Below is a small trained network, with its code and all its weights. Each question gives an input and a class and asks what happens when units are switched off, that is, made to give their printed mean instead of their output.

import numpy as np


def w(rows, s, z=0):
    codes = np.array(rows[::2]) - 128.0
    scale = np.full(codes.shape[1], s)
    scale[-1] = z or s
    return codes * scale


def f(y):
    return y / 2 * (1 + np.tanh(0.7978845608 * (y + 0.044715 * y**3)))


def log_softmax(a):
    a = a - a.max(-1, keepdims=True)
    return a - np.log(np.exp(a).sum(-1, keepdims=True))


def net(x, mask):
    res = np.array(x, float).reshape(1, 6) / 4 @ E
    y = f(res @ A[0][:, :-1].T + A[0][:, -1])
    res = res + np.where(mask, y, B[0][:, -1]) @ B[0][:, :-1]
    return log_softmax(res[-1] @ U[:, :-1].T + U[:, -1])


A, B = {}, {}
E = w([
[67,7,115],'x0',
[128,130,134],'x1',
[185,87,121],'x2',
[128,126,121],'x3',
[73,172,151],'x4',
[128,135,153],'x5',
],0.014)
A[0] = w([
[51,131,158,136],'neuron 0',
[150,121,110,90],'neuron 1',
[175,113,221,192],'neuron 2',
[130,86,68,91],'neuron 3',
[123,217,167,188],'neuron 4',
[155,157,120,100],'neuron 5',
[65,35,134,197],'neuron 6',
[120,24,186,174],'neuron 7',
[50,96,89,145],'neuron 8',
[189,242,70,249],'neuron 9',
[81,165,98,95],'neuron 10',
[129,169,146,157],'neuron 11',
[167,195,179,144],'neuron 12',
[154,193,46,182],'neuron 13',
[183,143,134,97],'neuron 14',
[172,70,87,113],'neuron 15',
[248,128,132,130],'neuron 16',
],0.015,0.011)
B[0] = w([
[195,174,189,167],'neuron 0',
[120,99,173,127],'neuron 1',
[112,104,85,167],'neuron 2',
[136,102,134,154],'neuron 3',
[109,166,108,212],'neuron 4',
[81,83,196,142],'neuron 5',
[240,154,133,230],'neuron 6',
[153,117,45,214],'neuron 7',
[171,151,177,180],'neuron 8',
[1,150,108,249],'neuron 9',
[131,155,236,142],'neuron 10',
[149,92,106,164],'neuron 11',
[64,121,145,191],'neuron 12',
[76,131,121,184],'neuron 13',
[107,56,162,145],'neuron 14',
[127,101,102,171],'neuron 15',
[83,40,134,183],'neuron 16',
],0.01,0.02)
U = w([
[47,159,101,255],'0',
[176,180,140,241],'1',
[51,74,169,93],'2',
[151,120,100,23],'3',
[53,213,169,6],'4',
[178,162,247,63],'5',
],0.012,0.0074)

Each question gives the input, the list of numbers given to net, and the class t.
The units are the neurons (one row each of A and B). Each row of codes is followed by its name. A weight is (code - 128) times the scale printed after its matrix; where a second scale follows, it is the last column's (A, B and U).
mask holds one flag per neuron, in row order. A switched-off neuron (its flag False) gives its mean, the last column of its row in B, instead of its output. The means were averaged over made-up inputs and are rounded, as every weight is.
A unit's drop is (log p(t) with every unit on - log p(t) with that unit switched off) / (log p(t) with every unit on - log p(t) with every unit switched off).
The circuit of an input: a set's keep is (log p(t) with only the set's units on - log p(t) with every unit switched off) / (log p(t) with every unit on - log p(t) with every unit switched off). Starting from the 12 units with the biggest drops (on a tie, the unit counted first), units are removed one at a time, each time the one whose removal leaves the highest keep (on an exact tie, the one counted first), for as long as the keep stays at least 0.8.
circuit, biggest first: the units of the circuit, biggest drop first
unit that matters most: the unit with the biggest drop
top k neurons: the k neurons with the biggest drops, biggest first
drop when u is switched off: that unit's drop, to one decimal
input [8,3,4,8,-2,-2], class 3: unit that matters most -> neuron 7
input [-1,6,1,7,-5,7], class 2: circuit, biggest first -> [neuron 16; neuron 4]
input [0,3,-2,7,4,6], class 4: top 2 neurons -> [neuron 6; neuron 7]
input [-4,-3,-6,-4,3,-6], class 4: top 2 neurons -> [neuron 10; neuron 7]
input [-8,4,-2,-5,-6,8], class 0: top 2 neurons -> [neuron 9; neuron 4]
input [8,3,-4,-2,1,1], class 5: top 2 neurons -> [neuron 8; neuron 0]
input [1,3,0,6,-5,8], class 1: top 2 neurons -> [neuron 9; neuron 12]
input [-5,-6,1,-1,-4,8], class 2: top 4 neurons -> [neuron 16; neuron 14; neuron 7; neuron 5]
input [-8,-4,4,8,0,1], class 2: top 4 neurons -> [neuron 16; neuron 14; neuron 5; neuron 7]
input [0,-8,-6,-2,8,5], class 4: top 2 neurons -> [neuron 6; neuron 4]
input [4,6,1,0,-2,1], class 3: top 2 neurons -> [neuron 7; neuron 0]
input [-7,-5,7,-4,4,-3], class 0: drop when neuron 4 is switched off -> 0.3
input [-6,-3,3,7,-4,4], class 2: drop when neuron 16 is switched off -> 0.4
input [-8,-1,-3,-1,-6,-3], class 0: drop when neuron 9 is switched off -> 0.7
input [8,-2,3,2,-6,4], class 3: circuit, biggest first -> [neuron 7]
